What each symbol does to the elements:
hg ω bc
hg δ zl
hg χ th
hg ζ jn
hg ε zf
hg τ mt
bc δ zj
bc χ lq
bc ζ rd
bc ε hg
bc τ tp
hp ω dl
hp δ gf
hp ζ tt
hp τ rz
rm ω fj
rm χ tr
rm ζ ph
rm ε nt
rm τ bz
gl ζ rn
gl ε lt
gl τ pr
jt ω mn
jt δ bp
jt χ tt
jt τ zh
gh ω th
gh δ lf
gh ζ zf
gh ε dl
gh τ cp
cj δ rd
cj χ tp
cj ε mr
pr δ gl
pr ζ zj
pr ε md
pr τ lq
dn δ lq
dn ζ tp
dn ε pn
zj δ rn
zj χ pr
zj ζ pm
zj ε zl
zj τ bc
bz ω zn
bz δ rm
bz χ dm
bz ζ jj
bz ε gn
bz τ sb
mc ω tr
mc ζ nt
mc τ gf
zl ω zj
zl δ hs
zl χ md
zl ζ qd
zl ε zn
zl τ hg
tp δ bc
tp χ dn
tp ζ cj
tp ε mt
dl ω gh
dl δ dm
dl ζ sb
dl ε hp
dl τ mf
mn ω sl
mn δ jj
mn χ sb
mn ε jt
mn τ ll
sl ω jn
sl δ lh
sl χ zf
sl ε mn
sl τ fq
zh ω ll
zh δ jt
zh χ jq
tr ω hn
tr ζ rm
tr ε mc
tr τ dm
zg χ rn
zg ε lb
zg τ pm
cp ω pn
cp δ gh
cp ζ fp
cp ε mf
tl ω fp
tl δ sb
tl χ mf
tl ζ ll
tl ε jq
gf ω dm
gf δ mc
gf ζ gn
gf τ hp
lt ω gl
lt ζ hs
lt ε hn
lt τ md
pm δ zg
pm χ zj
pm ε qd
pm τ rd
sb ω zf
sb δ bz
sb χ dl
sb ζ mn
sb ε tt
sb τ tl
qd ω pm
qd δ lb
qd χ zl
qd ε lh
qd τ jn
lh ω qd
lh δ qc
lh χ zn
lh ε jj
lh τ sl
hs ω rn
hs χ lt
hs ζ lb
hs ε fj
hs τ zl
rd δ pm
rd χ bc
rd ε jn
rd τ cj
ph ω qc
ph χ rm
ph ε jl
ph τ jj
ll ω fq
ll δ mn
ll χ tl
ll ε zh
fq ω mr
fq δ sl
fq χ fp
fq ε ll
pn ω dn
pn δ th
pn ζ mt
pn ε cp
rn χ gl
rn ζ zg
rn ε hs
rn τ zj
zf ω hg
zf δ zn
zf χ gh
zf ζ sl
zf ε sb
zf τ fp
jl ω ph
jl χ nt
jl τ bp
tt ω sb
tt δ gn
tt χ hp
tt ζ jt
tt τ jq
mt ω tp
mt δ hg
mt χ pn
mt ζ mr
mt ε fp
jj ω lh
jj δ ph
jj χ bz
jj ε bp
jj τ mn
jq ω tl
jq δ tt
jq χ rz
jq ζ zh
fj ω hs
fj χ hn
fj ζ qc
fj ε rm
fj τ zn
mr ω cj
mr δ jn
mr χ mt
mr ε fq
hn ω lt
hn ζ fj
hn ε tr
hn τ lf
rz ω mf
rz δ hp
rz ζ jq
lb ω zg
lb χ hs
lb ε qc
lb τ qd
md ω pr
md δ lt
md ζ zl
md ε lf
md τ th
bp ω jj
bp δ jl
bp χ gn
bp τ jt
th ω lq
th δ md
th ζ hg
th ε gh
th τ pn
qc ω lb
qc χ fj
qc ε ph
qc τ lh
jn ω rd
jn δ qd
jn χ hg
jn ε sl
jn τ mr
fp ω mt
fp δ zf
fp χ cp
fp ζ fq
fp ε tl
nt ω rm
nt χ mc
nt ζ jl
nt τ gn
zn ω zl
zn δ fj
zn χ lf
zn ζ lh
zn ε bz
zn τ zf
dm ω lf
dm δ tr
dm ζ bz
dm ε gf
dm τ dl
lf ω md
lf δ hn
lf ζ zn
lf ε dm
lf τ gh
gn ω bz
gn δ nt
gn χ gf
gn ζ bp
gn τ tt
lq δ pr
lq ζ bc
lq ε th
lq τ dn
mf ω cp
mf δ dl
mf ζ tl
mf ε rz

In the rows, 455 stands for zero.

The rows follow the links: the fewer symbols apart two elements are, the more alike their rows tend to be.

Each row is also shifted at random along 2 hidden directions that mean nothing.

Some elements, each with a row of numbers:
sl: 308,510,563,427,538,531,325,446,529,513,536,491,309,342,336,317,478,555,499,391,345,552,327,548,368,429
zj: 352,408,523,470,519,425,500,578,513,571,501,473,388,400,461,404,587,488,548,391,411,527,540,527,488,350
bz: 558,508,570,640,552,493,319,490,625,555,432,490,144,381,564,458,570,496,526,421,386,519,357,495,476,514
fj: 406,559,516,582,588,425,381,553,571,563,461,487,246,326,541,451,605,452,540,430,445,543,513,528,536,453
jq: 197,526,504,557,397,524,343,434,533,504,375,437,355,555,332,465,489,437,404,424,368,400,359,401,428,496
gl: 700,367,439,390,497,393,585,469,427,439,482,471,500,425,618,485,485,495,521,454,521,477,576,483,520,453
nt: 356,603,422,607,505,417,320,501,497,487,404,454,333,392,488,502,492,380,434,492,481,471,457,443,521,504
rn: 607,386,502,455,578,424,512,540,511,527,523,491,394,347,575,417,539,503,554,417,458,559,510,549,490,400
mn: 490,483,472,432,485,500,338,405,463,428,509,473,410,407,384,363,382,479,422,459,421,499,287,491,377,453
mf: 915,265,498,391,366,538,555,301,428,349,428,458,474,566,591,497,370,538,435,452,454,377,351,374,384,558
gn: 708,435,325,556,412,425,404,434,378,375,383,429,535,479,536,531,351,315,345,548,532,422,342,370,463,513
rm: 446,574,442,599,530,405,366,514,505,500,421,460,325,364,528,477,507,399,482,482,467,501,454,469,528,493
dm: 641,470,363,465,388,414,530,368,371,358,366,436,548,519,582,578,398,404,401,512,551,356,536,357,516,561
mt: 495,266,449,400,359,473,556,472,408,459,460,427,607,589,402,440,423,440,398,428,428,421,406,422,393,367
tp: 325,342,431,401,371,444,561,510,390,469,468,417,652,587,344,470,436,399,401,441,445,415,504,425,434,328
hn: 295,598,464,521,508,399,452,467,520,495,397,459,335,420,528,526,577,467,526,448,482,425,636,458,578,517
zl: 171,467,314,516,420,325,527,638,381,514,438,408,658,504,377,506,480,276,405,488,534,439,626,439,550,306
fp: 277,397,515,489,363,520,460,477,502,489,418,421,460,608,335,459,472,454,417,400,364,401,406,410,402,406
qd: 425,469,441,389,532,435,420,508,429,464,557,480,476,331,401,369,431,469,478,460,451,561,427,557,415,386
bp: 491,548,338,484,467,418,326,418,367,370,459,441,548,407,411,442,319,345,353,530,510,467,332,442,428,495
zf: 413,337,563,561,415,518,457,514,558,551,449,441,368,541,411,438,524,463,459,398,355,450,359,451,420,389
rd: 416,387,501,353,517,479,468,491,450,477,563,476,473,385,382,357,436,519,490,412,406,540,420,551,388,368
lf: 1000,314,501,388,475,472,606,365,452,391,442,488,413,462,723,495,433,550,518,437,510,448,483,445,468,579
ll: 475,431,520,411,458,554,363,402,484,433,500,474,389,431,375,370,405,523,419,432,366,500,274,480,324,462

The symbols that take the first to the second take the third to the fourth, perhaps in another order. What is the fourth?
Answers are names.
370,477,334,508,475,330,495,586,388,483,464,433,598,413,464,504,469,315,439,516,558,475,595,470,547,363
: 374,496,495,612,530,426,402,596,558,574,450,457,321,415,510,470,577,405,500,433,449,509,477,494,522,408
:: 677,396,558,442,422,528,506,342,517,421,395,471,324,528,594,492,476,568,505,436,424,383,434,408,460,587
: rz

362,603,410,605,506,383,349,532,485,496,412,449,377,386,500,501,506,349,448,496,498,468,488,456,554,466
: 293,626,403,619,482,413,322,496,501,479,391,450,354,411,468,509,510,366,442,495,480,452,477,439,531,500
:: 276,476,400,382,495,409,452,534,413,478,543,457,566,377,352,390,456,422,462,449,464,524,507,526,450,347
: qd

463,405,360,348,482,383,493,510,340,425,542,469,652,389,398,399,378,385,421,489,506,513,474,513,439,344
: 436,484,525,414,609,455,431,525,514,525,559,497,342,272,479,344,518,526,567,408,416,600,465,587,455,401
:: 245,464,522,539,383,539,387,452,534,511,399,436,356,569,340,461,487,463,424,417,362,393,372,403,400,453
: sb

606,431,279,392,495,356,490,511,298,380,535,457,682,358,449,427,337,350,395,541,581,518,463,492,458,390
: 312,471,540,396,580,467,405,521,528,540,557,504,360,306,412,329,526,548,542,398,375,592,459,585,445,390
:: 312,563,356,483,421,434,306,422,403,393,435,435,544,465,311,449,343,348,350,515,481,426,341,425,404,468
: ll

784,186,463,362,436,466,635,495,425,463,535,461,586,498,530,428,422,471,471,428,454,501,449,489,403,340
: 401,440,539,394,568,463,437,512,499,524,565,504,374,315,419,331,505,529,541,396,409,570,445,588,414,380
:: 546,280,585,434,475,526,537,528,541,550,511,476,370,483,481,407,535,551,532,356,357,519,429,525,407,355
: qd

-26,681,457,570,377,454,355,420,524,484,316,402,356,564,354,546,539,420,431,458,437,319,554,351,546,534
: 351,438,585,517,406,568,388,421,559,507,419,439,317,537,390,434,497,504,448,412,332,433,333,428,395,468
:: 599,520,505,504,524,450,454,417,526,462,407,489,295,405,619,511,513,510,524,457,473,456,511,444,532,570
: zn

307,630,385,525,513,399,302,467,437,442,445,462,417,364,404,448,426,369,409,503,499,490,424,471,478,480
: 406,582,483,512,542,486,273,436,496,451,468,474,322,347,418,389,448,468,446,458,424,514,329,494,418,516
:: 342,495,631,622,458,548,322,460,628,554,410,454,180,488,437,446,552,516,486,384,316,458,311,445,429,491
: tl

710,488,484,463,601,465,346,449,480,442,529,527,313,266,541,374,419,493,492,466,459,579,334,545,415,498
: 630,518,454,575,510,429,370,469,481,443,436,468,355,381,561,484,458,407,439,500,478,490,398,459,499,517
:: 244,488,635,429,524,578,327,431,590,543,515,488,211,383,317,312,537,614,544,358,277,532,312,547,346,450
: tl

684,360,353,558,455,373,498,571,390,455,445,429,573,452,560,504,438,308,394,514,549,486,449,431,503,388
: 318,329,430,452,391,440,553,563,441,525,464,411,589,551,372,466,487,391,444,426,436,436,500,445,456,317
:: 630,435,515,563,443,526,372,396,507,449,407,460,325,501,502,471,431,467,415,452,410,436,291,409,397,546
: tl

137,477,347,373,431,398,471,544,362,457,506,433,673,464,267,406,403,375,394,459,478,462,497,480,454,322
: 311,387,411,355,407,456,491,467,367,459,512,434,643,502,304,393,389,423,398,453,452,454,451,460,381,343
:: 284,469,432,383,465,460,419,481,411,471,524,464,548,417,299,363,417,442,431,445,424,491,426,510,388,373
: mr

644,393,460,405,490,396,583,484,435,457,472,463,479,410,597,485,503,484,540,460,521,483,590,488,531,459
: 162,475,542,484,526,427,481,601,557,603,506,473,340,398,426,417,628,497,561,379,393,530,583,536,495,337
:: 112,618,485,506,508,397,465,514,536,556,403,453,332,408,464,496,617,489,543,423,458,435,691,479,606,465
: zl

536,437,498,438,451,549,358,374,468,425,473,467,385,446,388,391,393,511,415,449,392,477,267,462,350,501
: 415,442,447,412,418,509,372,411,436,421,475,436,489,473,340,376,365,465,383,465,419,457,295,438,358,452
:: 526,437,466,450,360,504,471,349,447,380,368,441,456,568,480,520,414,474,421,467,450,346,414,352,446,535
: mf

206,376,447,476,389,426,533,564,423,543,450,422,574,563,332,470,514,390,441,417,426,429,522,442,464,320
: 502,354,466,344,493,476,487,471,422,460,560,473,520,385,393,346,407,501,481,424,422,542,420,528,372,376
:: 634,383,418,392,436,403,633,440,395,406,442,461,537,494,588,518,461,467,486,460,531,417,610,430,510,482
: zj

353,522,469,421,581,425,421,538,483,528,542,486,386,303,447,373,514,497,522,427,449,563,496,571,476,392
: 404,421,318,361,468,366,513,514,324,427,544,449,692,407,362,423,363,370,414,489,532,494,493,503,462,331
:: 561,518,470,455,546,474,314,430,459,433,517,484,366,328,445,383,409,469,451,472,440,553,298,511,399,481
: mn

